Below is a small trained network, with its code and all its weights. Each question gives an input and a class and asks what happens when units are switched off, that is, made to give their printed mean instead of their output.

import numpy as np


def w(rows, s, z=0):
    codes = np.array(rows[::2]) - 128.0
    scale = np.full(codes.shape[1], s)
    scale[-1] = z or s
    return codes * scale


def f(y):
    return y / 2 * (1 + np.tanh(0.7978845608 * (y + 0.044715 * y**3)))


def log_softmax(a):
    a = a - a.max(-1, keepdims=True)
    return a - np.log(np.exp(a).sum(-1, keepdims=True))


def net(x, mask):
    res = np.array(x, float).reshape(1, 5) / 4 @ E
    y = f(res @ A[0][:, :-1].T + A[0][:, -1])
    res = res + np.where(mask, y, B[0][:, -1]) @ B[0][:, :-1]
    return log_softmax(res[-1] @ U[:, :-1].T + U[:, -1])


A, B = {}, {}
E = w([
[185,212,75,159,86,42,182],'x0',
[16,152,195,161,100,109,173],'x1',
[115,244,156,94,131,168,62],'x2',
[96,118,115,222,147,38,22],'x3',
[185,129,254,100,169,67,148],'x4',
],0.0093)
A[0] = w([
[140,115,100,166,109,57,79,5],'n0',
[102,253,151,108,142,145,32,147],'n1',
[86,224,118,174,47,48,232,67],'n2',
[36,45,129,138,26,68,217,150],'n3',
[144,82,95,171,102,139,139,202],'n4',
[133,141,109,32,51,174,169,44],'n5',
[114,21,136,42,190,192,30,67],'n6',
[104,54,54,176,157,63,62,34],'n7',
[145,8,107,198,156,76,187,142],'n8',
[130,108,118,55,83,143,234,76],'n9',
[249,156,71,131,114,115,120,145],'n10',
[115,122,33,192,60,163,157,154],'n11',
[98,95,25,146,55,180,129,150],'n12',
[193,92,77,88,211,167,95,178],'n13',
[19,178,173,141,88,93,159,171],'n14',
[51,141,37,142,80,151,127,129],'n15',
[68,136,101,96,185,60,47,103],'n16',
[103,118,145,191,186,109,70,29],'n17',
[252,73,69,109,166,147,27,220],'n18',
[249,203,53,139,17,61,181,49],'n19',
[1,117,225,137,100,151,156,179],'n20',
[21,42,173,111,177,199,123,10],'n21',
[102,246,147,100,94,161,78,148],'n22',
[163,167,162,124,171,244,196,102],'n23',
[206,87,247,159,164,68,189,195],'n24',
[122,72,109,168,52,78,36,101],'n25',
[104,95,91,26,117,153,200,95],'n26',
[204,151,174,139,207,73,168,115],'n27',
[86,102,134,180,113,64,76,45],'n28',
[136,129,117,224,207,115,84,83],'n29',
],0.0091,0.0019)
B[0] = w([
[177,175,137,168,78,161,140,174],'n0',
[207,18,126,176,207,217,194,208],'n1',
[106,51,153,118,21,130,71,219],'n2',
[148,68,92,90,156,123,178,207],'n3',
[109,116,129,117,178,154,145,167],'n4',
[175,210,174,162,105,158,188,191],'n5',
[97,87,167,165,17,87,19,220],'n6',
[160,160,122,138,138,163,147,213],'n7',
[231,32,109,183,217,210,179,223],'n8',
[197,192,185,216,72,138,189,205],'n9',
[98,66,61,92,61,42,148,206],'n10',
[129,138,188,104,195,123,33,204],'n11',
[153,178,250,69,240,91,42,209],'n12',
[134,125,47,90,106,54,151,201],'n13',
[155,115,1,30,99,70,182,193],'n14',
[185,183,159,25,167,91,67,194],'n15',
[190,213,110,167,142,157,178,182],'n16',
[153,206,152,161,88,119,165,180],'n17',
[180,84,60,70,102,25,209,240],'n18',
[94,59,187,197,56,135,25,250],'n19',
[158,123,125,16,70,62,149,206],'n20',
[82,71,190,177,36,133,73,200],'n21',
[207,8,131,129,205,196,145,195],'n22',
[165,186,118,196,120,109,160,193],'n23',
[147,192,208,67,225,132,25,236],'n24',
[155,155,158,169,121,101,155,196],'n25',
[172,214,200,176,131,130,220,192],'n26',
[137,150,178,74,157,140,53,196],'n27',
[194,181,99,190,82,109,164,186],'n28',
[134,233,121,147,76,100,176,185],'n29',
],0.007,0.012)
U = w([
[166,254,146,255,90,141,198,134],'0',
[108,47,158,200,10,135,38,91],'1',
[149,196,176,74,242,118,44,134],'2',
[145,91,59,51,70,72,191,110],'3',
[179,5,119,218,229,230,189,124],'4',
[104,110,118,123,176,101,136,254],'5',
[29,194,66,180,175,177,155,72],'6',
],0.0098,0.0072)

Each question gives the input, the list of numbers given to net, and the class t.
The units are the neurons (one row each of A and B). Each row of codes is followed by its name. A weight is (code - 128) times the scale printed after its matrix; where a second scale follows, it is the last column's (A, B and U).
mask holds one flag per neuron, in row order. A switched-off neuron (its flag False) gives its mean, the last column of its row in B, instead of its output. The means were averaged over made-up inputs and are rounded, as every weight is.
A unit's drop is (log p(t) with every unit on - log p(t) with that unit switched off) / (log p(t) with every unit on - log p(t) with every unit switched off).
The circuit of an input: a set's keep is (log p(t) with only the set's units on - log p(t) with every unit switched off) / (log p(t) with every unit on - log p(t) with every unit switched off). Starting from the 12 units with the biggest drops (on a tie, the unit counted first), units are removed one at a time, each time the one whose removal leaves the highest keep (on an exact tie, the one counted first), for as long as the keep stays at least 0.8.
units of the circuit, in order: the units of the circuit, biggest drop first
unit that matters most: the unit with the biggest drop
top k neurons: the k neurons with the biggest drops, biggest first
drop when u is switched off: that unit's drop, to one decimal
input [-4,-6,2,-4,-2], class 3: unit that matters most => n18
input [-7,-8,-3,-5,6], class 3: top 2 neurons => n18, n13
input [1,8,-3,-6,-8], class 2: top 2 neurons => n12, n11
input [-2,6,5,-2,3], class 3: top 3 neurons => n20, n14, n8
input [0,5,-6,3,1], class 4: top 4 neurons => n8, n18, n10, n13
input [5,5,-3,4,-5], class 1: top 2 neurons => n2, n24
input [-1,3,8,-5,1], class 4: top 2 neurons => n22, n1
input [-1,0,8,-2,-8], class 2: top 2 neurons => n15, n12
input [-8,3,-2,-7,-5], class 1: top 3 neurons => n21, n6, n16
input [-2,4,-4,6,7], class 2: top 2 neurons => n24, n9
input [7,1,8,1,7], class 4: top 2 neurons => n1, n22
input [-6,-2,5,5,1], class 1: top 2 neurons => n6, n8
input [-3,5,6,-7,-8], class 2: drop when n15 is switched off => 1.6
input [4,-3,-7,-2,-4], class 4: drop when n8 is switched off => 0.5
input [2,7,5,3,0], class 3: units of the circuit, in order => n14
input [2,7,5,3,-1], class 3: drop when n14 is switched off => 0.2
